Below are the code and all the weights of a small trained network. Each question names an input and a class and asks about switching units off, where a switched-off unit gives its printed mean instead of its output.

import numpy as np


def w(rows, s, z=0):
    codes = np.array(rows[::2]) - 128.0
    scale = np.full(codes.shape[1], s)
    scale[-1] = z or s
    return codes * scale


def norm(h):
    return h / np.sqrt((h * h).mean(-1, keepdims=True) + 1e-5)


def f(y):
    return np.maximum(y, 0)


def log_softmax(a):
    a = a - a.max(-1, keepdims=True)
    return a - np.log(np.exp(a).sum(-1, keepdims=True))


def net(x, mask):
    res = np.array(x, float).reshape(1, 8) / 4 @ E
    u = 0
    for l in range(2):
        y = f(norm(res) @ A[l][:, :-1].T + A[l][:, -1])
        res = res + np.where(mask[u : u + 6], y, B[l][:, -1]) @ B[l][:, :-1]
        u += 6
    return log_softmax(norm(res)[-1] @ U[:, :-1].T + U[:, -1])


A, B = {}, {}
E = w([
[119,128,130,125,123,125,128,129,133,127,126,131],'x0',
[36,180,93,109,166,126,168,99,65,154,107,144],'x1',
[98,155,134,165,82,80,87,87,173,208,194,156],'x2',
[148,109,100,70,120,101,161,97,148,134,153,91],'x3',
[132,141,189,108,58,96,100,100,3,112,142,60],'x4',
[94,91,175,84,182,128,83,187,140,159,167,82],'x5',
[61,61,77,147,146,97,103,135,114,66,191,148],'x6',
[117,115,162,105,114,137,141,121,119,121,135,164],'x7',
],0.011)
A[0] = w([
[165,86,77,54,104,55,236,76,136,139,172,83,14],'0.n1',
[163,161,66,178,95,158,179,89,168,77,121,183,55],'0.n2',
[105,154,172,254,127,140,68,195,75,110,77,184,30],'0.n3',
[231,92,164,190,80,130,129,140,164,86,159,144,30],'0.n4',
[160,137,73,183,28,121,177,57,93,74,97,161,2],'0.n5',
[111,56,83,229,105,65,140,95,42,27,208,111,119],'0.n6',
],0.0092,0.0084)
B[0] = w([
[156,184,132,141,133,207,142,116,147,72,221,106,161],'0.n1',
[126,109,183,122,200,106,149,191,157,162,157,119,189],'0.n2',
[180,189,99,82,121,178,163,97,161,75,246,69,177],'0.n3',
[71,61,91,222,110,186,160,99,111,132,99,110,184],'0.n4',
[99,121,219,131,203,116,63,177,72,154,162,63,193],'0.n5',
[104,172,130,64,93,150,78,146,149,140,60,171,255],'0.n6',
],0.014,0.008)
A[1] = w([
[99,81,151,123,180,86,130,198,138,157,155,87,87],'1.n1',
[216,203,200,154,84,144,180,85,115,202,33,76,87],'1.n2',
[27,220,111,137,159,132,199,74,71,153,101,129,2],'1.n3',
[215,89,167,147,60,122,45,116,142,99,87,120,115],'1.n4',
[166,142,118,131,169,127,183,165,74,1,19,111,99],'1.n5',
[96,191,145,213,88,57,111,47,145,167,147,167,22],'1.n6',
],0.01,0.0053)
B[1] = w([
[174,185,134,166,177,85,175,194,67,184,141,119,196],'1.n1',
[6,152,84,34,139,128,41,180,124,61,108,192,253],'1.n2',
[101,20,139,241,90,178,215,162,120,51,81,37,209],'1.n3',
[41,135,121,168,88,120,229,116,67,119,107,94,202],'1.n4',
[216,109,141,153,105,31,82,20,164,196,163,155,231],'1.n5',
[230,112,159,135,137,60,51,6,125,149,139,154,175],'1.n6',
],0.011,0.0074)
U = w([
[107,136,231,120,192,125,106,209,81,174,149,57,77],'0',
[32,128,31,52,114,138,63,189,192,78,53,223,41],'1',
[87,28,83,227,61,165,193,123,123,112,80,56,77],'2',
[168,222,110,101,112,227,151,85,176,50,253,75,86],'3',
[208,114,145,129,96,38,75,35,124,188,122,156,79],'4',
[122,147,104,107,93,119,154,169,119,158,100,145,248],'5',
],0.014,0.011)

Each question gives the input, the list of numbers given to net, and the class t.
The units are the neurons (one row each of A and B). Each row of codes is followed by its name. A weight is (code - 128) times the scale printed after its matrix; where a second scale follows, it is the last column's (A, B and U).
mask holds one flag per neuron, layer by layer. A switched-off neuron (its flag False) gives its mean, the last column of its row in B, instead of its output. The means were averaged over made-up inputs and are rounded, as every weight is.
A unit's drop is (log p(t) with every unit on - log p(t) with that unit switched off) / (log p(t) with every unit on - log p(t) with every unit switched off).
most important unit: the unit with the biggest drop
top k neurons: the k neurons with the biggest drops, biggest first
top k neurons in layer l: the k neurons of layer l with the biggest drops, biggest first
input [2,4,0,2,6,2,8,1], class 1: most important unit	0.n6
input [2,-7,-1,4,-6,0,0,-5], class 2: top 2 neurons in layer 0	(0.n4, 0.n5)
input [0,-8,5,0,8,-8,-8,3], class 0: top 2 neurons in layer 0	(0.n5, 0.n6)
input [6,7,-1,-2,-2,6,-1,-4], class 2: top 3 neurons	(1.n3, 0.n5, 0.n2)
input [1,6,1,6,-5,0,4,-5], class 2: top 3 neurons	(1.n3, 0.n3, 1.n2)
input [-8,-3,3,5,-5,-8,-8,-7], class 0: top 2 neurons	(0.n2, 0.n5)
input [-8,7,-3,8,-7,2,3,4], class 3: top 2 neurons in layer 0	(0.n1, 0.n4)
input [3,5,-4,-3,-6,-3,-3,-2], class 5: top 3 neurons in layer 0	(0.n2, 0.n4, 0.n5)
input [-1,3,-3,-5,-6,5,-6,-5], class 1: top 2 neurons	(0.n5, 0.n2)
input [-8,5,-8,7,-8,3,5,-5], class 4: top 3 neurons	(1.n5, 1.n2, 0.n3)
input [-2,-6,-6,1,8,2,2,1], class 5: top 4 neurons	(1.n4, 0.n6, 1.n3, 1.n6)
input [6,6,1,-7,-4,2,-4,-7], class 3: top 2 neurons	(0.n3, 0.n4)
input [4,7,1,-1,-7,7,5,8], class 0: top 3 neurons	(0.n6, 1.n1, 1.n2)
input [-6,-7,-5,-3,-5,-8,-5,8], class 0: most important unit	0.n2
input [-6,-2,-6,6,-4,2,3,-6], class 3: top 3 neurons	(0.n1, 1.n6, 0.n6)
input [3,6,0,6,-7,-6,5,-4], class 5: top 2 neurons in layer 1	(1.n2, 1.n1)
input [5,-5,-8,0,5,-6,2,-1], class 4: top 2 neurons	(1.n5, 1.n3)
input [-7,-3,8,5,3,3,-8,1], class 1: top 2 neurons in layer 1	(1.n2, 1.n5)
input [-6,4,-5,-1,8,6,-6,2], class 5: top 3 neurons	(0.n5, 1.n2, 0.n2)
input [0,-8,-1,0,7,0,-1,0], class 2: top 2 neurons	(1.n4, 0.n4)
input [-2,1,-8,5,0,7,7,-3], class 4: top 4 neurons in layer 1	(1.n5, 1.n2, 1.n3, 1.n4)
input [4,4,3,8,-5,5,-2,-7], class 3: top 2 neurons	(0.n1, 0.n5)
input [-2,-5,4,2,3,1,-4,1], class 2: top 2 neurons in layer 0	(0.n4, 0.n6)
input [-5,-6,7,7,-2,-7,5,8], class 0: top neuron in layer 0	(0.n5)
input [5,0,4,-7,1,-4,-7,-1], class 1: top 2 neurons	(1.n2, 0.n1)
input [-5,-5,4,8,-6,5,0,-4], class 3: top 4 neurons	(0.n5, 0.n1, 0.n2, 1.n5)
input [-7,-6,-1,2,3,4,-3,-8], class 2: top neuron in layer 1	(1.n4)
input [-1,2,1,-6,-4,-6,-4,-5], class 0: top 2 neurons in layer 0	(0.n2, 0.n5)
input [3,-1,-4,-1,-6,5,3,-7], class 5: top 2 neurons in layer 0	(0.n5, 0.n2)
input [6,-1,7,-2,3,4,6,-2], class 4: top 2 neurons in layer 1	(1.n2, 1.n6)
